Each new row is followed by what is left of it after taking away its nearest point in the smallest flat space through zero that holds the rows named last above it.
In the rows, zero is written as 128.
Saka, 4 rows:
[[143 131 128 175 111 107 149 107 177 113 149 118 143 111 112 160 130 142
  111 111 160 116 112  42 123 147 172 160]
 [140 159 124 139 120 126 146 112 149 139 142 125 141 116 105 128 128 146
  107 128 170 107 115  91 125 137 157 161]
 [134 105 111 129 130 164 132 167 179 144  87 107 183 121 182 120 139 136
  127 110 149 105 173 138 109 190 165  86]
 [140 158 123 141 122 128 147 117 154 141 138 122 145 118 112 126 129 149
  106 127 174 103 121  93 125 139 159 156]]
New rows:
[111 114 144 159 126 100 139 122 157 112 118 125 120 128 135 170 130 112
 130 115 114 140 128  76 123 141 146 148] -> [108 138 139 125 136 120 136 130 132 137 108 130 120 134 133 139 129 116
 127 130 123 131 135 125 124 134 132 145]
[ 91 100 148 155 110 120 143 153 147 141  76 146 145 141 129 134  96 114
 177 107 149 139 151 172 157  77 124  91] -> [100 118 144 144  96 125 148 131 146 146  90 155 151 120  95 138  94 110
 170 108 159 140 127 151 148  94 141 122]
livo (3 x 28):
[[105 137 137 146 128 164 105 131 155 118 129 106 162 144 129 126 131 172
  136 113 143 113 139 121 115 103 153 111]
 [114 149  91 131 129 149 126 133 136 130 127 110 156 195 128 151 140 171
  132 137 139  97 170 111 100 135 133  82]
 [119 149 116 107 116 159 118 107 142  84 118  69 142 161 113 111 134 174
  139 128 144 129 144 121 116 125 109 114]]
New rows:
[152 126 109  95 114 116 147 108 132 114 120 149  98 130 122  96 123 123
 130 190 114 130 122 119 121  98 107 191] -> [137 127 113 118 120 131 135 121 146 128 125 157 121 140 130 107 125 142
 131 181 119 112 131 114 111  83 134 176]
[ 85 139  99 136 127 158 134 135 145 177 126 131 167 149 147 146 127 160
 133 114 169  70 176 123 106 117 139  98] -> [105 128 116 111 120 136 144 118 130 158 121 126 132 105 138 120 119 124
 131 116 160 104 145 137 129 125 109 137]
komi:
[[141  94 160 100  72 152 107 154 120 150 138 132  93 116 141  98 140  74
  108 106 108 167 114 151 132  90 156  96]
 [128  88 167 114  68 166  91 142 130 108 135 127  83 113 129  70 149 102
   99 147 132 173 105 166 133 133 137  98]]
New rows:
[121 139 126 125 179 111 151 121 133 140 141 122 155 134 122 178  99 131
 127  75 111  91 146  91 132 120 115 152] -> [117 114 151 121 143 138 124 126 137 115 144 120 126 124 119 135 114 124
 107  99 121 119 130 118 135 136 114 135]
[106 120 108 130  88 154 126 103 138 100 115 105 142 141 119 137 126 123
 107 113 131 139 112 122 117 155 105 139] -> [110 123 105 125  90 149 132 107 135 115 116 107 146 142 123 147 123 114
 110  99 123 136 115 116 117 140 111 139]
Vin (2 x 28):
[[102 140  74 114  89 138  93 157 173 147 132 129 103 110  78 169 146 110
  170 121 133 137 128 134 170 134 167 136]
 [148 119 167 139 157 121 153 106  96 114 125 127 146 141 164  98 115 141
   97 134 124 121 128 124  96 124 100 122]]
New rows:
[154 138 147 158 147 132 132 124  91 105 158 164 132 141 154 137 142 144
 104 100 143 122 156 130  92 105 110 113] -> [143 143 123 152 130 137 116 137 112 113 160 164 121 133 131 155 150 136
 123  97 145 126 156 133 110 108 128 117]
[117 146  76 128  90 136 100 137 157 156 134 139 110 125  81 153 131 121
 157 119 134 128 158 132 137 144 147 131] -> [129 139 116 133 114 127 128 122 121 143 132 140 129 138 119 125 118 134
 130 119 133 124 158 126 115 138 117 126]
[122 119 126 128 128 129 150 114 163 161 136 111 141 123  96 150 144 123
 149 152 125 118 151  85 130 146 160 129] -> [120 118 145 125 134 124 165 113 143 157 136 113 150 129 114 139 138 129
 140 146 127 119 151  80 130 141 145 128]
gub:
[[149 140 140  97 150 130 131 127 109 165 134 165 144 129 170 142 143 102
  145 126  80 164 150 125 173 127 159 115]
 [145 147 124 104 137 132 116 110 114 143 112 130 118 118 157 119 142 139
  116 135 104 163 130  94 156 159 167 107]
 [141 126 149 106 150 131 142 144 113 164 149 176 162 138 161 157 136  80
  162 119  83 148 156 157 165 100 137 129]]
New rows:
[113 141 115 120 134 126 105 109 141 133  91 120 116 119 107 125 138 144
 111 157 155 107 114 104 108 163 141 140] -> [115 136 126 115 143 125 115 121 137 147 106 144 135 127 116 141 138 118
 131 151 139 108 127 126 119 141 135 146]
[127 163 134  90 123 140 121 122 113 145 145 156 102 132 169 160 184 144
 109 142 141 109 140  70 142 145 168  92] -> [110 142 139 108 113 151 126 140 120 125 150 146 119 138 148 171 172 130
 115 137 162  86 134 105 117 127 141 109]
[146 143 120  89 132 107 152 114 129 179 141 176 144 159 150 140 124  90
 153 129  79 126 149 133 158 107 151 119] -> [127 132 109 108 110 126 138 112 137 137 118 129 135 151 122 127 113 114
 126 135 120 112 122 132 121 130 142 124]
nuv, 2 rows:
[[146 147 152 135 150  84 162 121 114 135 166 118 118 131  95 129 155 115
  142 140 182 161  92 146 128 111 168 161]
 [152 130 154 133 173 153 121 141 168 121 116 132  95 141 126 125 146 111
  135 123 142 154  85 125 123 125 156 157]]
New rows:
[143 147 151 116 130 160 101 130 141 106  90 140 119 147 117 131 129 100
 135 132 136 135 139  88 114 121 120  93] -> [139 153 149 116 119 133 116 122 119 112 109 135 129 143 106 133 131 103
 137 138 150 136 144  96 116 116 122  93]
[ 99 165 149 146 141 135 142 163 151 116 102 141  83 131 143 148 170 123
 170 119 142 109 110 135 167  95 114 125] -> [ 89 165 139 144 123 123 146 157 134 119 108 139  97 126 143 149 163 130
 167 121 138  99 127 137 169  96 103 114]
[115 125 126 131  82 103 157 111 104 128 163 121 161 118  97 134 135 131
 138 139 130 141 166 146 178 122  92 111] -> [130 120 141 133 115 143 138 126 146 119 137 129 134 129 108 131 141 120
 139 130 122 152 140 136 173 126 102 125]
zigi, 2 rows:
[[142 133 143 133 150 142 168 118 118 118 129 142 168  81 138 139 147 127
  121 178 112 133 158 115 122 123 112 109]
 [128 131 150 128 144 144 149 113 122 113 145 148 163  88 142 137 142 142
  123 170 121 132 144 115 135 126 110 120]]
New rows:
[133 127 152 131 151 150 157  85  93 106 128 152 147  79 121 129 129 138
 146 162 128 129 146 115 127 147 130 106] -> [129 124 135 129 135 136 132  97 100 118 118 136 114 117 110 120 115 130
 151 122 137 125 127 127 125 150 145 117]
[110 154 125 115  86  82 129 146 142 166 148 116  99 159 131 117  95 135
 127  92 130 134 104 119 102 130 167 131] -> [115 157 140 117 101  94 154 136 136 156 156 130 130 123 141 125 108 141
 122 130 121 138 123 108 103 127 153 120]
[117 119  95 116 106 120 109 151 127 128 125 105 101 172 109 113 116 130
 127 111 140 149 104 132 133 133 147 139] -> [123 122 110 118 121 132 134 141 121 118 132 118 131 137 118 121 129 135
 122 148 131 153 122 122 133 130 134 128]
kefi (4 x 28):
[[ 64 119 113 139  86 119  80 110 121 130 159 138 125 110 119 146  81 116
  155 130 127 125 155 169  94 122  72 183]
 [113 121 141 146  59 102 110  86 101 152 120 129 180 131 151 112 169 134
  147 122 134 143 108 146 104 137  99 133]
 [ 85 129 125 133  89 114  98 108 126 139 138 108 139 110 146 119 110 125
  161 119 129 134 119 158  82 122  87 156]
 [ 77 119 124 145  74 110  87 101 109 140 144 143 147 125 126 136 108 126
  153 128 131 132 140 162 101 131  78 169]]
New rows:
[107 153 168 148 115  71 136 133 119 164  88 106 121 157 175  85 103 134
 148 128 149 141  92 123 129 151 128 119] -> [119 135 149 143 113  94 138 130 128 139 122 122 102 123 155 118 114 100
 119 145 138 125 141 124 147 137 137 127]
[171 117 108 126 137 151 138 133 134 120 164 136 117  77 141 174 144  94
  86 149 122 115 168 113 118 130 148 108] -> [143 132 124 137 134 125 124 136 119 145 136 136 134 118 149 151 115 129
 117 135 134 129 131 119 103 148 127 116]
kipi:
[[132 149 147 137 134 155 132 119 116 122 130 109 155 117 104 125 120 123
  140 118 161 152 134 134 130 118 155 165]
 [144 148 126 149 130 151 109 117 118 112 133 121 150 126 113 137 124 111
  115 122 155 146 139 125 128 129 154 168]]
New rows:
[ 87 151 107 117 115  56 146 151 144 154 140 113 101 109 158 119 121 147
 163 155 116 133 126 126 147 123 129 116] -> [102 166 100 136 115  72 126 142 137 139 145 111 116 110 149 129 119 131
 146 152 135 145 136 121 146 127 148 147]
[131 106 106 112 122 104  87 126 157 134 117 129 114 179 161 145 143 172
 105 124  93 114  81 137 154 166  85 118] -> [130 126 132 116 129 131  99 118 145 132 118 107 141 165 135 138 134 172
 126 113 126 139  85 146 157 153 111 152]
guv (4 x 28):
[[134 158 169 127 162 108 114 136 124 107 140 125 140 128 137 138  88 153
  120 104 110 110  99 127 109 112 137 144]
 [105 161 164 145 162 107 109 152 155  95 136 115 179 104 128 163 101 152
  145 117 107  79 128 136 103 135 142 130]
 [142 102  90 121  82 154 147  89 119 157 112 153  99 133 146 115 148  96
  134 135 138 152 118 117 132 111 115 120]
 [120 111  90 151 108 136 187 103 120 144 112 103 132 152 125 122 134 116
  104 144 118 151 138 153 132 158 121  77]]
New rows:
[165 122 114 125 115 122 171  93  89 169 125  97  91 157 124 100 139 131
  97 105 125 171 139 115 113 143 124 123] -> [145 136 132 129 124 118 135 115 121 150 129 106 125 121 124 128 142 135
 135 104 124 128 152 107 100 141 132 139]
[156 131 156 126 120 132 107 108 123  91 127 156 154 127 143 138  95 157
 124 118 114 126 111 129 126  62 142 174] -> [142 112 128 137 110 138 128 116 127 100 121 135 158 135 122 132 122 149
 117 141 123 140 147 144 145  96 139 148]
[119 125 113 151  73 153 125  74 146 157 113 150 107 114 162 120 138 112
 148 153 114 113 118 122 144 108  96 142] -> [115 140 141 152 115 130 118 109 138 139 129 120 114 127 138 114 124 142
 123 150 111 114 129 135 154 129 105 147]
kerol, 5 rows:
[[109 138 132 166 118 149 143 127 134 119 142 119 147 129 142 127 134 115
   90 142 134  93  93 137 115 136 119 112]
 [127 150 122 141 170 127 139 145 132 144 130  93 154 140 138 118 129 111
   97 156 187 124 144 154 146 109  79 122]
 [102 139 112 151 135 146 139 135 131 135 146 111 145 134 151 136 137 102
   88 144 141  98 125 144 131 131 101 119]
 [ 86 131 124 138 119 111 136 148 145 177 148 124 140 157 195 121 172 115
   67 120 121  92 144 179 151 101  72 159]
 [112 143 127 150 147 166 143 138 136 118 143 117 139 150 145 138 150  98
   97 141 140  83 117 134 123 141 113  92]]
New rows:
[119 131 121 130 180 160 148 143 135 125 147 133 127 157 164 129 146  89
 110 114  94 110 137 144 162 144  97 116] -> [137 125 131 137 157 136 143 127 127 117 134 135 132 125 137 113 112 118
 128 117  98 144 114 134 152 138 116 135]
[137 119 148 114 108  91 163 115 145  86 103 175 117 107 102 138 105 164
 122 136 106 132 116 117  98 118 156 131] -> [122 128 126 110 136 102 166 129 145 101 114 158 123 121 120 150 116 137
 102 147 124 118 145 130 114 116 126 125]
